Below are the code and all the weights of a small trained network. Each question names an input and a target symbol and asks about switching units off, where a switched-off unit gives its printed mean instead of its output.

import numpy as np


def w(rows, s, z=0):
    codes = np.array(rows[::2]) - 128.0
    scale = np.full(codes.shape[1], s)
    scale[-1] = z or s
    return codes * scale


def norm(h):
    return h / np.sqrt((h * h).mean(-1, keepdims=True) + 1e-5)


def f(y):
    return np.maximum(y, 0)


def softmax(a):
    e = np.exp(a - a.max(-1, keepdims=True))
    return e / e.sum(-1, keepdims=True)


def log_softmax(a):
    a = a - a.max(-1, keepdims=True)
    return a - np.log(np.exp(a).sum(-1, keepdims=True))


def net(x, mask):
    ids = ['Σεζλμφ'.index(c) for c in x.split()]
    T = len(ids)
    res = E[ids] + P[:T]
    r = norm(res)
    for j in range(3):
        rows = slice(4 * j, 4 * j + 4)
        q, k, v = (r @ M[0][rows].T for M in (Q, K, V))
        z = softmax(np.where(np.tri(T) > 0, q @ k.T / 4**0.5, -1e9)) @ v
        o = O[0][rows]
        res = res + np.where(mask[j], z, o[:, -1]) @ o[:, :-1]
    y = f(norm(res) @ A[0][:, :-1].T + A[0][:, -1])
    res = res + np.where(mask[3:7], y, B[0][:, -1]) @ B[0][:, :-1]
    return log_softmax(norm(res)[-1] @ U[:, :-1].T + U[:, -1])


Q, K, V, O, A, B = {}, {}, {}, {}, {}, {}
E = w([
[196,243,72,99,89],'Σ',
[119,243,147,212,39],'ε',
[174,63,41,133,52],'ζ',
[174,108,42,72,126],'λ',
[175,124,253,168,181],'μ',
[195,73,182,144,211],'φ',
],0.013)
P = w([
[137,160,74,196,117],'0',
[67,132,72,155,247],'1',
[143,63,73,200,176],'2',
[135,135,115,170,138],'3',
[135,146,151,137,167],'4',
[154,136,124,121,110],'5',
[150,145,154,99,113],'6',
[151,118,168,85,78],'7',
[202,151,156,78,123],'8',
],0.011)
Q[0] = w([
[217,251,91,126,115],'head 1',
[142,209,85,68,170],'head 1',
[99,131,97,130,181],'head 1',
[202,179,66,173,37],'head 1',
[63,63,111,130,159],'head 2',
[99,54,136,217,105],'head 2',
[154,59,156,105,97],'head 2',
[83,129,107,122,168],'head 2',
[140,162,105,42,202],'head 3',
[254,214,182,72,150],'head 3',
[168,104,119,10,118],'head 3',
[152,180,62,124,87],'head 3',
],0.0098)
K[0] = w([
[94,255,112,102,150],'head 1',
[90,215,72,123,151],'head 1',
[126,87,54,188,152],'head 1',
[127,175,154,138,155],'head 1',
[215,248,65,182,150],'head 2',
[175,220,92,178,199],'head 2',
[155,145,214,65,106],'head 2',
[73,45,81,227,193],'head 2',
[180,207,152,155,88],'head 3',
[145,94,202,37,33],'head 3',
[62,119,128,149,86],'head 3',
[151,41,183,124,127],'head 3',
],0.0082)
V[0] = w([
[190,114,133,164,106],'head 1',
[110,99,134,76,144],'head 1',
[133,138,160,124,182],'head 1',
[184,90,103,220,138],'head 1',
[184,120,62,85,173],'head 2',
[117,182,122,132,213],'head 2',
[119,157,93,69,155],'head 2',
[179,146,112,74,65],'head 2',
[139,110,109,11,205],'head 3',
[177,119,162,139,166],'head 3',
[153,110,61,151,141],'head 3',
[105,164,131,146,89],'head 3',
],0.011)
O[0] = w([
[92,131,78,150,174,198],'head 1',
[101,169,129,90,107,3],'head 1',
[168,157,138,39,132,119],'head 1',
[120,163,108,77,197,223],'head 1',
[170,139,102,166,117,233],'head 2',
[200,83,163,88,139,172],'head 2',
[145,163,177,183,107,120],'head 2',
[143,86,62,152,165,169],'head 2',
[206,188,59,60,148,44],'head 3',
[120,169,136,150,209,170],'head 3',
[226,112,116,166,127,228],'head 3',
[116,106,254,162,39,143],'head 3',
],0.0082,0.0052)
A[0] = w([
[108,205,149,142,166,173],'neuron 1',
[115,96,195,141,224,226],'neuron 2',
[148,164,200,133,146,119],'neuron 3',
[194,189,3,139,174,251],'neuron 4',
],0.0067,0.0025)
B[0] = w([
[103,75,216,98,97,156],'neuron 1',
[111,96,2,94,106,172],'neuron 2',
[149,238,125,192,129,153],'neuron 3',
[98,107,178,119,167,250],'neuron 4',
],0.0087,0.011)
U = w([
[83,145,80,232,201,247],'Σ',
[247,127,211,172,139,146],'ε',
[205,192,136,101,118,37],'ζ',
[170,254,93,54,116,50],'λ',
[68,160,166,71,171,153],'μ',
[111,82,222,152,87,3],'φ',
],0.0069,0.0021)

Each question gives the input, a string of symbols that net reads in full, and the target symbol t.
The units are the heads (4 rows each of Q, K, V and O) and the neurons (one row each of A and B). Each row of codes is followed by its name. A weight is (code - 128) times the scale printed after its matrix; where a second scale follows, it is the last column's (O, A, B and U).
mask holds one flag per unit, heads first, then neurons. A switched-off unit (its flag False) gives its mean, the last column of its rows in O or B, instead of its output. The means were averaged over made-up inputs and are rounded, as every weight is.
A unit's drop is (log p(t) with every unit on - log p(t) with that unit switched off) / (log p(t) with every unit on - log p(t) with every unit switched off).
The circuit of an input: a set's keep is (log p(t) with only the set's units on - log p(t) with every unit switched off) / (log p(t) with every unit on - log p(t) with every unit switched off). Starting from all 7 units, units are removed one at a time, each time the one whose removal leaves the highest keep (on an exact tie, the one counted first), for as long as the keep stays at least 0.8.
units of the circuit, in order: the units of the circuit, biggest drop first
unit that matters most: the unit with the biggest drop
heads that matter: for each layer, one digit per head in row order, 1 if its drop is at least 0.15 and else 0, layers parted by /
drop of u: that unit's drop, to one decimal
input ε μ ε, target μ: unit that matters most	head 3
input Σ Σ Σ Σ, target ε: heads that matter	000
input ε φ Σ Σ Σ Σ ζ λ, target Σ: heads that matter	010
input Σ ε Σ, target ε: units of the circuit, in order	[head 3; head 2]
input ε Σ Σ μ φ ζ μ μ, target μ: units of the circuit, in order	[head 2; head 3; neuron 2]
input φ μ ζ μ ε Σ Σ μ λ, target μ: units of the circuit, in order	[head 3; head 2]
input ε ζ Σ φ ζ μ, target Σ: units of the circuit, in order	[neuron 2; head 3; head 1]
input μ Σ ζ Σ Σ Σ ζ μ, target Σ: heads that matter	110
input ζ Σ μ ε Σ ζ φ, target Σ: heads that matter	100
input μ Σ Σ Σ ε μ μ, target μ: heads that matter	111
input ε ζ ζ ζ Σ μ ζ Σ, target Σ: drop of head 2	1.0
input Σ Σ ζ μ Σ ε ζ λ, target Σ: drop of neuron 3	-0.1
input μ ε μ Σ, target μ: drop of neuron 1	0.2
input Σ φ ζ ε Σ ζ Σ, target Σ: units of the circuit, in order	[head 2]
